Look-ups in named tables: a row name and a column name give one cell, copied from the table.

gefo =
cols = faz, nazakun, tus, kat, zotu
timima: [60.581, 77.915, 75.698, 70.616, 40.544]
zuvavu: [81.745, 45.561, 87.184, 70.616, 50.380]
ladivu: [83.401, 50.123, 26.555, 70.616, 57.485]
zofada: [35.148, 58.958, 16.317, 70.616, 37.222]
bezom: [49.029, 44.845, 88.353, 70.616, 30.938]
vefe: [62.061, 9.017, 39.877, 70.616, 68.794]
rarob: [54.176, 74.213, 9.589, 70.616, 16.058]
lufopa: [3.833, 35.910, 8.729, 70.616, 45.782]
vegir: [35.574, 50.255, 96.841, 70.616, 71.195]
pokatuf: [60.368, 21.771, 17.627, 70.616, 81.486]
tonub: [31.723, 34.832, 16.874, 70.616, 42.563]

What is the zotu of lufopa in gefo? 45.782
What is the nazakun of vefe in gefo? 9.017
What is the tus of ladivu in gefo? 26.555
What is the kat of rarob in gefo? 70.616
What is the faz of vegir in gefo? 35.574
What is the tus of lufopa in gefo? 8.729
What is the faz of zofada in gefo? 35.148
What is the kat of pokatuf in gefo? 70.616
What is the nazakun of zuvavu in gefo? 45.561

Table vegatip
	vefuv	domo	rokufo	niliz	nosuba	tum
tob	-1392	-1926	-2003	-5869	-3016	-1456
tadom	-1258	3079	3431	-8524	-6009	-2758
vifan	-1553	-3255	-9256	8391	8847	-569
bonoli	-1427	185	2416	-5708	-6215	305

bonoli, tum => 305
tob, niliz => -5869
tadom, niliz => -8524
vifan, domo => -3255
tob, tum => -1456
tob, vefuv => -1392
tob, domo => -1926
vifan, vefuv => -1553
Row with the largest niliz: vifan

Table nav
fields: fipupo, zesom, tilurop, rilolo, dov, duz, pez, setob, zino
lamo: [142, 188, 196, 107, 157, 150, 98, 68, 175]
sev: [86, 117, 93, 116, 130, 173, 65, 213, 105]
zon: [84, 187, 185, 134, 113, 152, 127, 149, 95]
vur: [101, 99, 115, 50, 170, 94, 109, 129, 191]
fisamu: [197, 120, 99, 138, 154, 143, 200, 219, 148]
leme: [141, 189, 139, 182, 154, 108, 158, 91, 60]
fega: [131, 131, 162, 115, 109, 128, 144, 159, 153]
peda: [98, 170, 180, 124, 106, 92, 127, 169, 96]
zuro: [127, 199, 186, 124, 138, 170, 71, 144, 128]
navubud: [147, 118, 134, 146, 127, 253, 174, 96, 188]
fad: [125, 113, 135, 128, 123, 122, 143, 79, 150]
mur: [61, 196, 209, 183, 47, 152, 110, 150, 36]
datak: [64, 56, 98, 94, 105, 101, 159, 130, 147]
paz: [136, 118, 115, 128, 121, 187, 121, 210, 142]

zino of fad is 150
zino of fega is 153
zesom of vur is 99
duz of fisamu is 143
duz of datak is 101
dov of zon is 113
zino of datak is 147
pez of paz is 121
duz of paz is 187
fipupo of navubud is 147
dov of lamo is 157
dov of vur is 170
zesom of sev is 117
dov of leme is 154
duz of mur is 152
rilolo of zon is 134
zesom of navubud is 118
Which row has the largest pez? fisamu

bon:
fields: subop, rik, vugerip, pib, lof
kod: [170, 253, 71, 95, 68]
kup: [74, 60, 162, 59, 128]
veve: [73, 117, 120, 152, 123]
das: [60, 57, 148, 152, 78]
gup: [50, 56, 138, 86, 71]
zisiv: [200, 156, 155, 146, 46]
zak: [94, 15, 172, 81, 92]
kav: [84, 205, 110, 157, 141]

zak, lof -> 92
zisiv, pib -> 146
kav, rik -> 205
veve, lof -> 123
das, pib -> 152
das, subop -> 60
zak, subop -> 94
zak, pib -> 81
kup, vugerip -> 162
das, rik -> 57
kod, pib -> 95
zisiv, vugerip -> 155
gup, vugerip -> 138
kod, rik -> 253
zisiv, subop -> 200
kod, subop -> 170
das, lof -> 78
veve, subop -> 73
kav, subop -> 84
Which row has the largest vugerip? zak

veki =
         fozanet  vutuguz  mami  vofoso  zifa  duf  mukip
davep         51       45   -42     -45   -46   33    -61
maperut      -26       -9    14      33    11  -10     31
nat          -35      -21     4     -10    33  -29      3
rogaf        -16       -8   -22      -1    32  -42    -10
gafos        -31      -61    55       3    29  -14     40
nesirim        8       -4   -52      -2    26  -62    -22
som            7        2   -24     -51    14  -14    -51
nov           30       -1    -2      14   -26    9      8
lalav        -11      -35    -9       1    32  -52      8
zivel          9       29   -12     -45   -19   30    -45

nat, zifa -> 33
maperut, fozanet -> -26
lalav, fozanet -> -11
nat, duf -> -29
zivel, mukip -> -45
rogaf, zifa -> 32
maperut, mukip -> 31
Row with the largest mami: gafos

dad:
	rog	dol
tuvitef	-6.01	7.79
soz	-1.76	1.45
lafen	-3.59	-0.28
vetena	-0.34	1.30

rog of lafen is -3.59
rog of soz is -1.76
dol of tuvitef is 7.79
dol of vetena is 1.30
rog of vetena is -0.34
dol of soz is 1.45
dol of lafen is -0.28
rog of tuvitef is -6.01

Table sel
|  | turema | vulo | bimanil | munufo | kef | ruvasa |
|---|---|---|---|---|---|---|
| beg | 185 | 22 | 165 | 131 | 157 | 43 |
| zatotu | 89 | 29 | 48 | 131 | 88 | 4 |
| zod | 104 | 102 | 18 | 133 | 108 | 56 |
| pivan | 104 | 156 | 198 | 132 | 101 | 182 |
| pil | 224 | 190 | 104 | 135 | 207 | 165 |
| zogupul | 206 | 204 | 75 | 135 | 195 | 167 |
| bepetu | 152 | 59 | 42 | 132 | 141 | 25 |
| pap | 69 | 188 | 140 | 132 | 80 | 189 |
| miti | 34 | 53 | 103 | 130 | 42 | 53 |

What is the turema of pap in sel? 69
What is the bimanil of pap in sel? 140
What is the ruvasa of zod in sel? 56
What is the kef of bepetu in sel? 141
What is the vulo of beg in sel? 22
What is the munufo of miti in sel? 130
What is the ruvasa of miti in sel? 53
What is the kef of zogupul in sel? 195
What is the munufo of bepetu in sel? 132
Which row has the largest bimanil? pivan

